Below are the code and all the weights of a small trained network. Each question names an input and a class and asks about switching units off, where a switched-off unit gives its printed mean instead of its output.

import numpy as np


def w(rows, s, z=0):
    codes = np.array(rows[::2]) - 128.0
    scale = np.full(codes.shape[1], s)
    scale[-1] = z or s
    return codes * scale


def norm(h):
    return h / np.sqrt((h * h).mean(-1, keepdims=True) + 1e-5)


def f(y):
    return y / 2 * (1 + np.tanh(0.7978845608 * (y + 0.044715 * y**3)))


def log_softmax(a):
    a = a - a.max(-1, keepdims=True)
    return a - np.log(np.exp(a).sum(-1, keepdims=True))


def net(x, mask):
    res = np.array(x, float).reshape(1, 3) / 4 @ E
    u = 0
    for l in range(3):
        y = f(norm(res) @ A[l][:, :-1].T + A[l][:, -1])
        res = res + np.where(mask[u : u + 7], y, B[l][:, -1]) @ B[l][:, :-1]
        u += 7
    return log_softmax(norm(res)[-1] @ U[:, :-1].T + U[:, -1])


A, B = {}, {}
E = w([
[144,102,185,252,167,238,219],'x0',
[196,146,169,103,33,171,173],'x1',
[96,46,183,109,104,156,48],'x2',
],0.0039)
A[0] = w([
[155,151,206,188,91,163,157,4],'L0N1',
[206,160,192,120,136,77,165,146],'L0N2',
[106,212,55,116,50,70,145,30],'L0N3',
[84,99,46,119,145,49,105,165],'L0N4',
[96,99,75,165,104,69,95,101],'L0N5',
[65,88,149,160,141,135,143,35],'L0N6',
[215,169,163,174,255,163,134,178],'L0N7',
],0.0061,0.0012)
B[0] = w([
[92,165,54,78,154,169,99,186],'L0N1',
[79,198,211,156,139,113,114,163],'L0N2',
[175,131,245,93,162,121,108,231],'L0N3',
[142,139,64,149,106,219,192,252],'L0N4',
[74,169,174,149,157,218,124,170],'L0N5',
[179,101,126,125,255,104,55,146],'L0N6',
[87,50,32,85,133,76,97,223],'L0N7',
],0.0055,0.0035)
A[1] = w([
[168,72,224,159,161,145,152,64],'L1N1',
[186,163,241,172,156,169,137,40],'L1N2',
[61,128,52,164,135,220,59,149],'L1N3',
[81,92,101,144,109,254,55,136],'L1N4',
[113,86,121,48,135,107,71,74],'L1N5',
[192,98,205,117,52,92,59,119],'L1N6',
[105,216,36,91,102,183,228,2],'L1N7',
],0.005,0.0012)
B[1] = w([
[222,171,122,54,168,56,95,129],'L1N1',
[135,188,164,108,142,132,33,149],'L1N2',
[216,216,199,119,67,55,144,253],'L1N3',
[86,195,231,59,86,148,125,245],'L1N4',
[178,141,135,224,148,211,146,166],'L1N5',
[93,111,76,212,138,104,252,192],'L1N6',
[252,29,197,155,223,25,96,217],'L1N7',
],0.0045,0.0039)
A[2] = w([
[146,180,172,135,101,98,108,162],'L2N1',
[55,109,173,122,150,167,46,241],'L2N2',
[214,123,158,137,254,122,58,51],'L2N3',
[220,138,117,130,139,108,203,4],'L2N4',
[118,91,154,144,80,140,177,209],'L2N5',
[38,95,24,130,139,104,189,102],'L2N6',
[118,111,5,165,139,157,185,36],'L2N7',
],0.0063,0.0014)
B[2] = w([
[67,149,146,192,107,164,89,213],'L2N1',
[194,181,159,53,202,88,213,172],'L2N2',
[138,15,14,112,158,160,163,255],'L2N3',
[115,117,165,72,195,158,142,178],'L2N4',
[79,123,3,208,150,38,52,156],'L2N5',
[107,134,114,208,69,117,89,166],'L2N6',
[75,193,138,146,57,107,83,156],'L2N7',
],0.0062,0.0047)
U = w([
[197,71,118,90,213,172,143,21],'0',
[141,254,248,96,93,176,102,90],'1',
[79,124,86,216,50,116,74,252],'2',
],0.0081,0.00025)

Each question gives the input, the list of numbers given to net, and the class t.
The units are the neurons (one row each of A and B). Each row of codes is followed by its name. A weight is (code - 128) times the scale printed after its matrix; where a second scale follows, it is the last column's (A, B and U).
mask holds one flag per neuron, layer by layer. A switched-off neuron (its flag False) gives its mean, the last column of its row in B, instead of its output. The means were averaged over made-up inputs and are rounded, as every weight is.
A unit's drop is (log p(t) with every unit on - log p(t) with that unit switched off) / (log p(t) with every unit on - log p(t) with every unit switched off).
The circuit of an input: a set's keep is (log p(t) with only the set's units on - log p(t) with every unit switched off) / (log p(t) with every unit on - log p(t) with every unit switched off). Starting from the 12 units with the biggest drops (on a tie, the unit counted first), units are removed one at a time, each time the one whose removal leaves the highest keep (on an exact tie, the one counted first), for as long as the keep stays at least 0.8.
units of the circuit, in order: the units of the circuit, biggest drop first
unit that matters most: the unit with the biggest drop
top k neurons: the k neurons with the biggest drops, biggest first
drop when u is switched off: that unit's drop, to one decimal
input [0,-7,4], class 1: top 2 neurons => L1N4; L1N7
input [5,0,-8], class 2: units of the circuit, in order => L0N7; L2N7
input [2,8,-7], class 0: units of the circuit, in order => L1N7; L1N3
input [-2,-5,2], class 1: top 2 neurons => L1N4; L1N3
input [4,2,6], class 1: top 4 neurons => L0N1; L1N4; L0N3; L1N7
input [7,1,1], class 1: units of the circuit, in order => L0N1; L1N4; L2N3
input [-8,8,1], class 2: units of the circuit, in order => L1N6; L2N2
input [1,-4,-4], class 2: units of the circuit, in order => L0N7; L2N6
input [3,-7,-5], class 2: top neuron => L0N7
input [-8,5,1], class 2: top 2 neurons => L1N6; L1N3
input [0,2,-6], class 1: top 4 neurons => L0N3; L0N4; L0N2; L1N7
input [-3,1,3], class 2: top 3 neurons => L0N1; L1N6; L2N5
input [-3,0,3], class 1: top 2 neurons => L0N5; L1N4
input [4,-1,-3], class 2: unit that matters most => L0N7
input [6,0,-6], class 2: top 3 neurons => L0N7; L2N7; L2N6
input [-4,4,1], class 2: top 4 neurons => L1N6; L2N5; L1N3; L0N6
input [8,-7,-2], class 2: top 4 neurons => L0N7; L0N3; L1N7; L2N6
input [2,2,6], class 1: top 2 neurons => L1N4; L0N3
input [-5,-7,6], class 1: drop when L0N6 is switched off => 0.0
input [-3,6,4], class 2: drop when L1N6 is switched off => 0.2
input [6,-5,-6], class 2: drop when L0N7 is switched off => 0.4
